[128 = 0]
B:
[111]: [109 111 109 177 164 112 135 135 117 139 170 167 104 135 151 110 140 134
 120 128  62  89 124 122  85 100 151 129  93 140 123 117 118 175 102 116
  46 222 118  89 138 110 117  87 135 133 135 124 114  74  97 101 143 125
  81 115 132 144 154 127  45 134 116  89 157 119 114 152]
[100]: [ 96  96 124 182 165 107 108 150 172 165 202 131 104  44 138 146 120 158
 146 118  46  77 153 145 126 127 101 152 139 169 113 118  95 205 147 119
  44 133 110 115 103 112 119 120 137  93 159 167  78  87 163  98 110 138
 163 136 170 149 120 106 100 146  51 123 179 110  68 131]
[86]: [ 98 133 124 140  67 146 118 139 159 162 121 157 130 147 123 180 103 142
 129 151 152 150 135 139 172 142  84 145 153 151 136 143 131 141 159 133
 139 154 107 149 129 110 152 148 153 137  97 138 124 136 152 103 108 139
 166 113 159 112 145 147 182 133  84 157 166 134  83 125]
[129]: [ 77 133 135 127  76 139 125 131 110 154 128 146 135 159 129 149 111 138
 142 148 156 138 132 140 145 151  80 135 155 133 148 145 135 119 176 131
 182 145 123 181 117 120 134 162 164 131  79 136 139 151 170 123 109 136
 135 121 154 109 163 153 180 132  76 142 152 117  97 113]
[132]: [ 96 104 128 160 158 112  89 148 201 162 207 111 120  55 140 142 112 167
 157 105  76  93 133 163 133 126  75 164 130 162 150 127 112 182 168 138
  32  84 103 192  90 111 123 152 155  76 154 180  88  81 158 113 113 158
 191 123 157 155  94 116 129 148  29 133 151 115  81 109]
[67]: [102 100 124 170 197 105 144 140 106 135 162 143  96  81 155  98 116 120
 143 118  45  73 147 130 103 110 154 137 117 149 115 133  81 203 117 100
  86 184 150  84 135 126 110  99 112 101 147 134 100  97 173 102 114 116
 114 152 144 144 139 109  33 140 103 116 180 106 108 149]
[87]: [133  86 138 182 191 114 130 155 179 143 196 125  96  12 136 159 107 137
 146 109  41  60 154 149 121 129 117 130 138 179 108 133  76 225 123 106
  32 108 138  88  92  98 138  96 107  95 192 164 100  89 183  99 111 147
 198 164 168 145  98  88  93 148  79 142 170 121  86 149]
[125]: [121 115 113 166 169 112  82 145 199 103 192 143 125 111 126 121 130 147
 123 105  88  97 107 145  93 109 113 160  90 170 155 106 133 152 102 123
   9 163 120  91  97 127 121 112 148  93 174 152  92  61  97 131 141 132
 154 125 127 151 107 121  79 136  83 104 145 141 121 130]
[88]: [157 115 148 166 190 115 164 138 120 115 143 123  96  47 146 139 103 100
 143 116  79  85 151 135 131 128 172 121 141 131  93 144  74 226 110 105
 126 127 159  87 119 106 121  89  88 122 191 130 121 108 211 117 117 123
 143 185 142 133 131  94  65 143 140 126 156 113 125 160]
[117]: [145 112 138 165 181 118 171 142 134 113 150 122  95  47 142 143 121 111
 129 123  74  67 148 126 119 126 183  99 128 144  75 132  80 191 102 100
 104 174 160  63 132 110 113  85  91 133 172 122 129 101 181 109 135 121
 131 188 132 142 166  93  70 135 142 113 156 130 101 150]
[76]: [136  94 140 185 202 108 145 154 146 131 177 138  87  35 134 155 104 125
 140 133  49  51 146 143 119 122 153 130 141 166  92 142  62 218 112  97
  66 188 152  64  94 110 129  87 104  97 200 143  88  76 196 105 109 126
 158 186 162 142 138  93  61 144  88 124 205 126  91 157]
[71]: [104 142 134 138 139 121 120 138 134 119 132 111 124 124 141 120 108 137
 154 109 109 126 125 140 143 129 110 155 130 136 130 131 111 170 131 134
 134 110 137 143 118 132 119 142 124  99 138 142  98 117 165 136 120 132
 147 148 127 130 127 126  99 137  89 132 144 107 118 104]
[123]: [115 152 120 127  61 142  87 131 158 150 109 156 143 178 105 174 116 138
 102 154 189 182 127 119 176 144  72 156 162 146 146 134 161  98 154 137
 153 140 105 141 125 127 150 162 153 147  90 126 136 151 129 120 114 115
 167 105 154 103 114 149 213 117 110 150 169 147  96 102]
[94]: [ 88 124 125 129  87 138 117 131 166 171 135 136 134 140 132 149 113 149
 140 134 154 146 123 142 154 142  82 144 140 144 151 135 138 126 168 140
 130 138 112 172 125 130 142 157 155 118  93 145 121 132 131 117 111 147
 151 100 143 131 145 149 175 133  71 153 149 124  98 114]
[78]: [ 91 114 125 135 115 130  99 138 159 152 158 123 131 121 136 131 129 161
 148 114 120 117 128 150 129 131  81 156 130 145 161 125 141 138 157 135
  75 112 103 188 116 134 125 151 156 108 102 159 106 101 126 120 122 152
 153 102 146 142 114 133 133 140  70 130 137 114 101 125]
[84]: [130  90 104 181 182 109 109 141 171 146 197 163 101  97 140 117 133 141
 112 117  49  89 128 125  89  99 120 143  85 165 136 112 108 177 103 122
   6 192 111  86 119 111 120  81 134 116 161 147  99  71  83  95 123 131
 118 111 145 156 114 119  58 145  99  97 169 138 122 152]
[106]: [113 111 115 180 169 111  87 137 193 123 195 146 119  81 127 121 127 156
 130 112  75  95 130 143 112 119 104 162 107 165 145  97 124 157 120 125
   5 138 115 122  90 131 114 127 147  83 173 165  89  71 125 118 122 130
 171 140 143 158 111 119  92 133  69 100 162 123  94  97]
[96]: [ 89 128 120 146 124 126 113 132 136 166 128 159 121 145 135 134 106 137
 142 137 138 147 117 144 147 131  79 162 146 155 150 132 123 148 154 128
 126 154 118 165 122 131 139 152 159 100 119 150 101 110 139 121 105 129
 151 111 161 120 130 143 132 138  73 136 176 106 102 104]
[121]: [ 80 105 119 160 153 105  77 149 202 155 206 124 118  74 128 123 142 170
 143 119  62  76 125 158  98 126  85 165 110 164 163 105 132 123 153 129
  20 113 104 146  94 130 117 154 161  68 145 170  77  70 122 116 125 141
 164 121 142 154  99 123 128 135  37 112 151 120  86 104]
[77]: [ 83 137 121 179 108 127 113 137 163 154 147 174 124 125 129 157 116 137
 128 156 128 136 126 142 145 136 109 156 137 160 137 111 132 178 149 127
  92 181 116 145 116 109 131 144 155 106 135 151 121  88 168 121 110 117
 148 142 163 123 156 138 132 130  66 110 182 113  83  99]
[118]: [ 90 112 124 168 148 115 109 139 154 165 170 139 116  92 137 133 122 142
 144 132 106 101 127 143 126 125  90 147 133 156 134 125 112 182 153 126
  79 153 115 149 105 115 127 138 149  95 131 157  92  95 144 115 119 142
 142 119 156 138 127 128 106 137  67 128 163 111  92 121]
[92]: [138 126 138 187 159  95  78 164 190 151 169 140 113  62 125 170 131 147
 134 148 112 101 117 153 139 127 116 161 151 160 131 113 123 170 133 122
  60 134 105 164  93 119 117 151 130  73 162 165  76  66 170 119 109 129
 176 142 160 149  75 115 112 105  72  98 174 138  95  90]
[107]: [ 98 116 134 145 169 107 100 134 168 126 175 147 126 110 131 112 120 156
 143 118  96 103 120 155  98 132  99 165 109 149 164 109 123 135 142 122
  68 137 131 142  99 146 116 146 148  77 153 154  87  83 144 123 111 134
 156 135 149 145 112 127 110 132  56 109 163 112 118 109]

[146 124 131 131 143 117 156 145  97 130 118 104  71 158 121 128 152 221
 132 188 136 156 140 148 113 125 119 163 112  99 131 125 117 151 115 115
 136 141 120 110 103 156 110 188 123 116 153 175 132 121 149 159 127 138
 130 124 159 128 155 142  98 105 125 103 145 116  89  96 133 114 147 111
 124 102 139 202 166 142 163 135 140 144]	[76]
[134 117 131 130 180 163 128 125 120 119 125 109 100 129 121 129 211 165
 120 118 163 127 118 141 137 128 125 168 127 123 130 137 132 109 117 132
 140 133 127 126  93 149 135 179 124 121 126 153 120 106 118 164 123 139
 138 117 126 130 133 114 134 156 112 134 152 106 114 129 113  78 146 133
 122  99 129 197  86 124 130 111 132 126]	[92]
[136 128 137 135 129 134 145 145 121 112 121 107 115 168 118 130 186 180
 128 171 122 140 130 144 127 125 117 155 119 108 126 126 135 136 119 127
 144 143 115 114  92 166 113 219 125 118 128 169 121 116 137 148 126 140
 136 124 158 126 152 128 109 113 118 101 142 112 107 110 123  92 136 116
 125 105 137 213 168 139 152 121 140 138]	[87]
[124 119 131 101 179 136 121 125 129 135 132 132  76 106 132 128 191 113
 132 125 162 122 120 137 127 128 122 118 124 122 154 131 127 151 127 129
 134 118 135 125 131 154 146 137 130 134 104 140 128 107 122 132 132 126
 133 129 110 123 133 100 136 150 119 169 143 125 125 120 125 106 121 145
 121 119 125 165 125 127 118 109 139 120]	[96]
[114 139 134 108 141 142 116 123 107 127 126 134  59  98 134 127 173  70
 136 112 161 107 128 107 128 141 115 124 117 127 183 129 134 155 139 132
 136 110 143 120 142 164 155 146 164 141 102 133 119 129 103 122 123 132
 128 125 114  93 133  92 130 139 123 141 142 133 128 118 132 108 126 137
 121 129 126 142 116 124 130  92 131 126]	[86]
[127 108 125 130 177 134 126 122 133 128 126 119 117 139 125 129 170 124
 125 138 131 130 120 116 139 122 132 140 135 114 113 138 126 110 110 138
 119 136 130 121 134 121 127 141 116 122 113 156 131 106 139 151 127 127
 129 128 125 128 128 103 126 134 122 148 130 114 139 126 125 113 125 136
 125 123 125 156 141 127 133 141 130 120]	[71]
[148 115 141 113 142  99 144 147 128 158 127 110 136 115 133 124  39 197
 117 159 130 159 142 159  89 118 124 126 109 136 140 115 112 149 134 110
 144 125 120 129 118 157 147 130 105 123 149 144 139 123 148 117 144 118
 134 122 132 153 159 135 128 105 131 151 141 119  59 122 132  98 145 128
 119 114 133 194 157 141 111 112 145 135]	[111]
[112 129 133 108 159 149 118 124 131 135 130 131 106  96 134 128 189  82
 129 101 162 110 118 109 132 136 118 118 126 137 152 129 138 146 135 131
 132 117 142 126 138 153 143 144 138 138  98 125 118 119 107 128 130 129
 131 125 105 111 127  88 137 134 121 153 146 128 140 131 127  98 117 146
 124 132 123 152 123 121 134  99 134 119]	[94]
[143 123 119 146 126 114 149 149 100 125 123 112 101 165 119 125  89 178
 142 163 120 165 142 137 110 123 125 167 117 103 121 121 102 123 119 115
 124 146 111 114 102 146  99 152 113 116 164 161 133 125 150 139 128 136
 126 122 170 134 145 163  97  89 132  84 136 127 102 106 132 146 146 106
 131 114 138 165 154 136 172 146 134 143]	[117]
[150 126 150 123 140 111 141 145 140 162 122 107 142 131 129 125  97 207
 102 168 130 148 141 169 100 122 126 143 110 144 126 122 129 136 135 110
 154 129 115 136 103 169 156 158 118 120 157 144 131 116 142 124 132 126
 140 122 131 147 166 126 127 119 122 144 141 112  63 132 126  56 138 130
 117 106 134 185 176 139 120 122 138 136]	[84]
[122 114 129 118 178 141 119 127 142 127 130 106 124 117 126 133 216 151
 118 133 131 119 118 137 128 123 129 134 139 139  87 134 135 114 119 131
 131 137 134 125 119 136 135 156 104 118 132 142 126 103 134 147 134 128
 131 124 119 146 129 108 140 132 118 156 149 109 125 132 120  82 136 133
 126 122 125 200 151 127 110 122 139 118]	[107]
[140 114 132 119 178 138 127 132 139 130 126 103 118 128 125 133 185 177
 114 126 141 128 116 144 131 124 125 155 126 132 118 133 132 104 120 126
 144 136 130 126  96 161 148 179 110 120 134 138 120 109 125 145 129 132
 140 118 125 144 133 116 134 144 111 147 155 103 100 142 115  64 145 138
 121 107 130 190 173 125 116 113 137 125]	[106]
[125 109 136 124 173 164 126 128 136 129 127  98 162 107 124 129 227 163
 116 114 158 104 121 133 131 128 124 129 124 155 104 138 146 108 124 128
 142 138 134 122 106 157 144 189 108 120 116 145 116 100  99 151 132 139
 134 116 106 152 133  87 142 135 110 161 160 104 105 137 115  67 144 141
 125 115 129 240 184 123 105  95 141 123]	[121]
[133 125 123 112 178 131 129 126 105 133 131 114  23 112 134 134 178 107
 126 101 168 123 120 127 115 131 116 162 114 115 163 129 108 146 127 134
 137 123 137 115 112 163 165 144 132 134 116 136 117 116 114 134 131 134
 136 121 121 116 136 115 128 148 115 148 154 120 121 134 122  96 142 148
 119 112 126 184 125 119 130 100 135 127]	[77]
[143 124 139 121 162 129 130 131 148 147 127  99 142 138 127 135 147 193
  96 131 118 133 122 152 114 125 125 156 126 155 102 125 132  95 129 121
 141 137 126 126 110 151 154 169 102 120 138 138 117 114 118 136 136 127
 141 122 120 155 170 122 135 122 120 146 152 105  98 150 124  83 147 140
 122 118 130 154 164 126 112 114 135 125]	[125]
[117 147 137 117 131 151 114 107 114 121 125 135  44 106 136 127 168  60
 126  72 183  94 119 107 142 143 121 138 120 140 170 137 147 143 140 138
 139 112 143 129 150 145 169 113 168 141 118 111 114 137  97 119 117 140
 130 127 111  89 117  99 132 168 127 137 137 136 142 132 129 117 127 139
 125 130 123  95 106 117 118  87 122 129]	[123]
[140 111 138 123 158 144 136 135 118 122 123 101 109 121 123 127 195 164
 128 148 165 132 127 140 126 127 120 148 117 121 136 132 136 139 127 131
 147 131 126 119  98 179 125 197 124 119 123 164 126  88 123 146 126 136
 138 121 132 132 137 102 123 130 113 137 158 105  97 112 118  78 137 130
 122 101 133 247 183 130 129 107 142 129]	[100]
[130 120 132 113 164 143 130 133 132 132 129 116 111 107 129 129 182 151
 125 138 152 128 123 129 125 126 120 129 121 131 151 129 131 141 125 131
 136 123 132 123 112 159 132 163 121 127 113 149 124 100 122 139 132 126
 135 125 119 129 138 102 132 136 117 153 146 113 112 123 122  98 126 140
 120 119 128 199 148 128 124 104 140 123]	[118]
[121 117 130 112 168 146 118 130 137 127 134 121 150  92 127 131 197 112
 128 110 150 102 118 122 132 128 122 123 133 132 134 130 130 134 129 132
 140 128 134 124 127 160 134 169 123 128  99 133 123 105 113 136 136 129
 131 124 117 134 127  98 141 138 115 151 128 119 122 133 120  87 124 143
 124 125 125 181 140 123 106  97 137 119]	[78]
[123 116 134 117 182 163 119 130 138 118 128 114 151 114 124 131 252 135
 123 123 157 111 112 126 138 129 118 138 131 132 128 135 146 122 117 141
 131 131 136 122 102 164 126 205 121 124  96 153 115  97 109 157 127 132
 138 120 125 125 139  86 137 144 101 153 157 107 128 132 115  59 128 148
 123 108 126 215 168 123 115 105 142 116]	[132]
[102 131 123 109 152 140 116 113  99 126 133 133  72  86 134 130 187  77
 145 100 163 101 120  90 132 130 118 109 127 139 167 134 128 166 136 133
 127 125 142 114 143 138 131 129 138 138  99 125 120 120 108 139 129 136
 121 129  98 102 107 107 115 133 126 146 142 139 150 114 133 126 120 138
 127 139 124 161 121 123 115  95 134 119]	[129]
[144 110 138 128 160 106 148 143 125 137 124 108 115 141 126 123 108 197
 127 197 129 153 139 149 105 116 130 127 117 114 121 128 116 144 117 118
 131 137 116 124 119 128 121 147 106 117 151 162 144  94 159 131 131 121
 131 126 164 146 141 137 117 110 129 143 134 113  88 102 130  99 138 119
 122 103 134 224 173 145 142 130 145 133]	[67]
[145 128 120 141 130 101 143 146 113 123 124 122  93 176 121 133 119 173
 130 197 103 162 132 143 120 119 127 164 121  87 128 121 110 125 110 128
 124 141 112 120 114 126  94 154 129 116 149 165 131 122 154 146 126 126
 133 129 174 123 143 156  98 111 126  91 120 127 133 110 130 128 133 110
 125 115 132 164 132 134 167 165 135 139]	[88]
